Below is a small trained network, with its code and all its weights. Each question gives an input and a class and asks what happens when units are switched off, that is, made to give their printed mean instead of their output.

import numpy as np


def w(rows, s, z=0):
    codes = np.array(rows[::2]) - 128.0
    scale = np.full(codes.shape[1], s)
    scale[-1] = z or s
    return codes * scale


def norm(h):
    return h / np.sqrt((h * h).mean(-1, keepdims=True) + 1e-5)


def f(y):
    return y / 2 * (1 + np.tanh(0.7978845608 * (y + 0.044715 * y**3)))


def log_softmax(a):
    a = a - a.max(-1, keepdims=True)
    return a - np.log(np.exp(a).sum(-1, keepdims=True))


def net(x, mask):
    res = np.array(x, float).reshape(1, 3) / 4 @ E
    u = 0
    for l in range(3):
        y = f(norm(res) @ A[l][:, :-1].T + A[l][:, -1])
        res = res + np.where(mask[u : u + 6], y, B[l][:, -1]) @ B[l][:, :-1]
        u += 6
    return log_softmax(norm(res)[-1] @ U[:, :-1].T + U[:, -1])


A, B = {}, {}
E = w([
[56,169,190,37,126],'x0',
[124,20,89,69,222],'x1',
[2,96,94,145,101],'x2',
],0.0071)
A[0] = w([
[149,105,116,2,173,47],'L0N0',
[87,54,173,4,229,3],'L0N1',
[136,174,240,92,135,83],'L0N2',
[157,75,204,138,165,88],'L0N3',
[83,37,69,184,178,60],'L0N4',
[102,111,76,82,193,84],'L0N5',
],0.0092,0.0052)
B[0] = w([
[217,212,99,166,163,197],'L0N0',
[255,74,99,171,125,255],'L0N1',
[99,182,178,135,153,193],'L0N2',
[118,123,88,119,119,137],'L0N3',
[49,89,152,204,205,210],'L0N4',
[145,99,111,180,213,178],'L0N5',
],0.0099,0.0046)
A[1] = w([
[62,143,178,85,119,51],'L1N0',
[68,153,174,203,63,132],'L1N1',
[80,178,93,166,91,15],'L1N2',
[179,116,208,103,80,154],'L1N3',
[188,115,52,44,250,182],'L1N4',
[114,86,74,191,176,252],'L1N5',
],0.012,0.0031)
B[1] = w([
[169,28,254,147,14,154],'L1N0',
[173,103,37,76,176,225],'L1N1',
[78,212,138,70,115,160],'L1N2',
[183,11,103,164,192,169],'L1N3',
[49,150,65,78,69,248],'L1N4',
[52,233,164,64,83,255],'L1N5',
],0.0079,0.0082)
A[2] = w([
[148,155,255,98,137,5],'L2N0',
[209,247,223,95,136,185],'L2N1',
[107,96,120,145,129,59],'L2N2',
[219,175,206,85,141,12],'L2N3',
[26,125,179,58,34,147],'L2N4',
[53,62,174,132,25,4],'L2N5',
],0.0087,0.0041)
B[2] = w([
[12,156,130,179,189,150],'L2N0',
[136,42,170,155,180,244],'L2N1',
[142,143,142,171,110,108],'L2N2',
[61,73,136,157,95,172],'L2N3',
[227,137,87,157,113,255],'L2N4',
[184,150,118,146,74,148],'L2N5',
],0.011,0.0054)
U = w([
[254,82,110,130,112,243],'0',
[98,158,25,60,86,146],'1',
[19,57,147,173,151,7],'2',
],0.017,0.0015)

Each question gives the input, the list of numbers given to net, and the class t.
The units are the neurons (one row each of A and B). Each row of codes is followed by its name. A weight is (code - 128) times the scale printed after its matrix; where a second scale follows, it is the last column's (A, B and U).
mask holds one flag per neuron, layer by layer. A switched-off neuron (its flag False) gives its mean, the last column of its row in B, instead of its output. The means were averaged over made-up inputs and are rounded, as every weight is.
A unit's drop is (log p(t) with every unit on - log p(t) with that unit switched off) / (log p(t) with every unit on - log p(t) with every unit switched off).
The circuit of an input: a set's keep is (log p(t) with only the set's units on - log p(t) with every unit switched off) / (log p(t) with every unit on - log p(t) with every unit switched off). Starting from the 12 units with the biggest drops (on a tie, the unit counted first), units are removed one at a time, each time the one whose removal leaves the highest keep (on an exact tie, the one counted first), for as long as the keep stays at least 0.8.
units of the circuit, in order: the units of the circuit, biggest drop first
most important unit: the unit with the biggest drop
top k neurons: the k neurons with the biggest drops, biggest first
top k neurons in layer l: the k neurons of layer l with the biggest drops, biggest first
drop when u is switched off: that unit's drop, to one decimal
input [-4,3,1], class 2: units of the circuit, in order => (L0N4)
input [0,1,-7], class 1: top 3 neurons in layer 1 => (L1N4 L1N0 L1N5)
input [5,-6,0], class 2: top 2 neurons in layer 2 => (L2N0 L2N3)
input [-8,1,-7], class 1: top 2 neurons => (L1N4 L0N1)
input [-2,5,1], class 2: top 2 neurons => (L0N4 L0N5)
input [3,4,7], class 1: units of the circuit, in order => (L1N5 L2N4)
input [3,-7,7], class 0: top 2 neurons => (L1N0 L2N4)
input [6,-1,2], class 0: top 2 neurons => (L1N0 L0N0)
input [-5,-5,1], class 1: top 4 neurons => (L0N1 L0N0 L1N1 L2N4)
input [2,-3,-6], class 2: top 2 neurons in layer 0 => (L0N2 L0N1)
input [-3,2,-7], class 1: units of the circuit, in order => (L1N4 L0N1)
input [-5,-7,1], class 1: top 3 neurons => (L0N1 L1N1 L0N0)
input [2,5,5], class 1: top 3 neurons => (L1N5 L1N4 L2N1)
input [8,5,-2], class 0: top 2 neurons => (L0N1 L0N0)
input [3,0,1], class 0: most important unit => L0N4
input [2,-6,2], class 0: top 2 neurons in layer 1 => (L1N0 L1N4)
input [-2,4,0], class 1: top 3 neurons => (L1N5 L2N1 L1N4)
input [8,-6,1], class 0: top 2 neurons => (L2N4 L0N0)
input [2,-4,4], class 0: top 2 neurons => (L1N0 L0N1)
input [-1,5,-6], class 1: units of the circuit, in order => (L1N4)
input [7,-5,0], class 2: top 2 neurons in layer 2 => (L2N0 L2N3)
input [8,-5,-4], class 2: drop when L2N0 is switched off => 0.2
input [5,-6,4], class 0: drop when L1N0 is switched off => 0.1
input [6,3,8], class 1: drop when L0N1 is switched off => 0.6
input [-6,7,2], class 2: top 2 neurons in layer 0 => (L0N4 L0N5)
